Here is a tiny trained network, its code and every weight. The questions are about switching its units off for an input and a class, where a switched-off unit gives its printed mean instead of its output.

import numpy as np


def w(rows, s, z=0):
    codes = np.array(rows[::2]) - 128.0
    scale = np.full(codes.shape[1], s)
    scale[-1] = z or s
    return codes * scale


def f(y):
    return np.maximum(y, 0)


def log_softmax(a):
    a = a - a.max(-1, keepdims=True)
    return a - np.log(np.exp(a).sum(-1, keepdims=True))


def net(x, mask):
    res = np.array(x, float).reshape(1, 7) / 4 @ E
    y = f(res @ A[0][:, :-1].T + A[0][:, -1])
    res = res + np.where(mask, y, B[0][:, -1]) @ B[0][:, :-1]
    return log_softmax(res[-1] @ U[:, :-1].T + U[:, -1])


A, B = {}, {}
E = w([
[82,53,173,119,135,203,136,195],'x0',
[200,167,106,102,197,120,164,113],'x1',
[65,147,142,88,117,143,114,178],'x2',
[154,169,95,248,146,132,155,156],'x3',
[111,162,195,167,74,92,220,178],'x4',
[139,196,55,91,94,136,127,148],'x5',
[202,101,63,154,124,224,132,190],'x6',
],0.012)
A[0] = w([
[150,142,80,165,166,175,124,102,89],'n0',
[177,82,150,130,122,148,183,151,176],'n1',
[149,167,59,139,102,124,129,121,133],'n2',
[163,175,48,101,111,73,107,125,97],'n3',
[83,122,170,110,73,99,129,157,114],'n4',
[131,99,101,77,157,145,113,182,107],'n5',
[95,162,147,203,99,87,145,157,105],'n6',
[172,147,147,96,153,125,162,104,62],'n7',
[124,178,148,115,137,123,130,102,113],'n8',
[121,102,151,151,114,58,103,96,112],'n9',
[108,171,131,192,129,114,170,145,145],'n10',
[117,162,153,171,121,103,132,127,39],'n11',
[140,177,159,104,180,81,160,125,85],'n12',
[193,134,51,178,193,152,102,97,149],'n13',
[66,147,106,118,139,193,149,186,152],'n14',
[144,213,9,115,101,96,107,103,135],'n15',
[173,144,153,169,136,66,184,141,80],'n16',
[119,139,159,181,113,91,139,144,30],'n17',
[122,172,155,183,89,120,169,145,114],'n18',
[122,176,147,167,125,137,161,86,1],'n19',
[66,108,129,71,149,90,32,116,178],'n20',
[202,102,121,53,170,145,107,140,127],'n21',
[78,164,149,91,126,156,68,100,105],'n22',
[169,117,105,64,164,182,126,96,103],'n23',
[184,131,135,176,105,148,158,141,102],'n24',
[180,146,58,158,199,145,90,104,192],'n25',
[150,180,157,75,193,47,170,102,145],'n26',
[170,167,108,158,112,94,161,105,10],'n27',
[91,158,121,111,141,194,133,209,142],'n28',
],0.015,0.0087)
B[0] = w([
[179,141,142,151,187,125,177,164,185],'n0',
[113,112,47,117,125,99,103,172,180],'n1',
[138,202,132,112,83,175,158,117,196],'n2',
[135,168,86,67,95,121,160,51,209],'n3',
[114,101,163,164,194,159,93,85,195],'n4',
[182,108,141,100,77,87,157,178,175],'n5',
[202,116,192,70,104,91,172,159,200],'n6',
[140,82,140,93,143,110,120,193,157],'n7',
[120,103,92,129,117,75,113,171,163],'n8',
[97,132,209,122,119,146,139,97,184],'n9',
[165,148,165,129,119,128,146,158,196],'n10',
[172,96,156,137,117,105,113,171,160],'n11',
[48,176,170,130,169,93,56,97,180],'n12',
[199,126,110,194,244,174,124,176,238],'n13',
[158,152,205,145,118,142,119,234,194],'n14',
[174,180,57,30,54,104,219,66,250],'n15',
[73,138,205,127,122,110,109,123,193],'n16',
[163,120,161,81,116,136,157,155,165],'n17',
[175,123,201,141,150,122,185,134,195],'n18',
[135,141,137,169,170,135,113,166,154],'n19',
[111,44,180,124,145,77,112,52,225],'n20',
[188,51,89,73,135,59,177,143,197],'n21',
[126,91,169,118,168,91,121,91,180],'n22',
[206,54,153,100,114,93,179,120,192],'n23',
[133,74,180,132,164,77,80,106,177],'n24',
[190,140,107,177,215,192,140,184,237],'n25',
[68,171,197,88,202,5,45,200,226],'n26',
[152,169,97,125,161,155,155,202,177],'n27',
[150,186,182,175,104,152,159,221,197],'n28',
],0.012,0.021)
U = w([
[14,155,178,138,138,95,36,133,103],'0',
[19,93,132,131,49,162,125,24,42],'1',
[110,108,172,40,75,85,143,119,161],'2',
[83,137,68,80,52,140,147,203,1],'3',
[141,120,134,238,201,174,124,154,159],'4',
[145,253,71,99,37,170,203,129,185],'5',
[123,125,25,24,134,83,153,80,178],'6',
],0.011,0.0068)

Each question gives the input, the list of numbers given to net, and the class t.
The units are the neurons (one row each of A and B). Each row of codes is followed by its name. A weight is (code - 128) times the scale printed after its matrix; where a second scale follows, it is the last column's (A, B and U).
mask holds one flag per neuron, in row order. A switched-off neuron (its flag False) gives its mean, the last column of its row in B, instead of its output. The means were averaged over made-up inputs and are rounded, as every weight is.
A unit's drop is (log p(t) with every unit on - log p(t) with that unit switched off) / (log p(t) with every unit on - log p(t) with every unit switched off).
The circuit of an input: a set's keep is (log p(t) with only the set's units on - log p(t) with every unit switched off) / (log p(t) with every unit on - log p(t) with every unit switched off). Starting from the 12 units with the biggest drops (on a tie, the unit counted first), units are removed one at a time, each time the one whose removal leaves the highest keep (on an exact tie, the one counted first), for as long as the keep stays at least 0.8.
circuit, biggest first: the units of the circuit, biggest drop first
top k neurons: the k neurons with the biggest drops, biggest first
drop when u is switched off: that unit's drop, to one decimal
input [-7,5,7,5,6,-2,-7], class 0: circuit, biggest first : (n26)
input [5,6,-1,6,8,0,-6], class 0: top 4 neurons : (n15; n12; n26; n16)
input [-1,5,-4,3,-8,7,3], class 5: top 3 neurons : (n15; n2; n25)
input [3,3,6,-4,-3,3,8], class 3: top 3 neurons : (n5; n21; n4)
input [2,7,2,-7,8,-3,8], class 3: circuit, biggest first : (n1; n20)
input [0,1,1,1,-5,0,-1], class 6: top 2 neurons : (n28; n14)
input [-3,-5,3,8,2,-6,-3], class 2: top 2 neurons : (n6; n13)
input [-4,2,4,-4,-5,0,-8], class 0: top 3 neurons : (n26; n12; n6)
input [1,1,-5,7,4,3,-4], class 2: top 2 neurons : (n6; n25)
input [3,0,6,5,3,-1,-2], class 4: top 2 neurons : (n15; n3)
input [8,7,4,3,-4,6,-8], class 0: top 2 neurons : (n15; n6)
input [6,-6,5,-1,4,1,4], class 4: top 2 neurons : (n15; n4)
input [-8,-1,3,-5,-4,3,-5], class 6: top 2 neurons : (n15; n3)
input [1,-7,7,-6,4,5,-3], class 0: top 2 neurons : (n4; n15)
input [-4,2,1,6,1,1,1], class 5: circuit, biggest first : (n15)
input [4,-8,-7,6,7,4,1], class 2: top 3 neurons : (n6; n13; n25)
input [8,-5,8,-8,1,-3,-2], class 0: top 2 neurons : (n4; n15)
input [-5,1,1,8,7,3,6], class 5: drop when n15 is switched off : 0.9
input [6,-5,-1,1,5,2,-1], class 4: drop when n15 is switched off : 1.2
input [6,4,-8,-8,-8,4,-3], class 6: circuit, biggest first : (n21)
input [-6,6,-8,4,3,-5,-5], class 0: drop when n26 is switched off : 0.8
input [-3,4,6,4,-1,-1,3], class 5: drop when n25 is switched off : -0.1
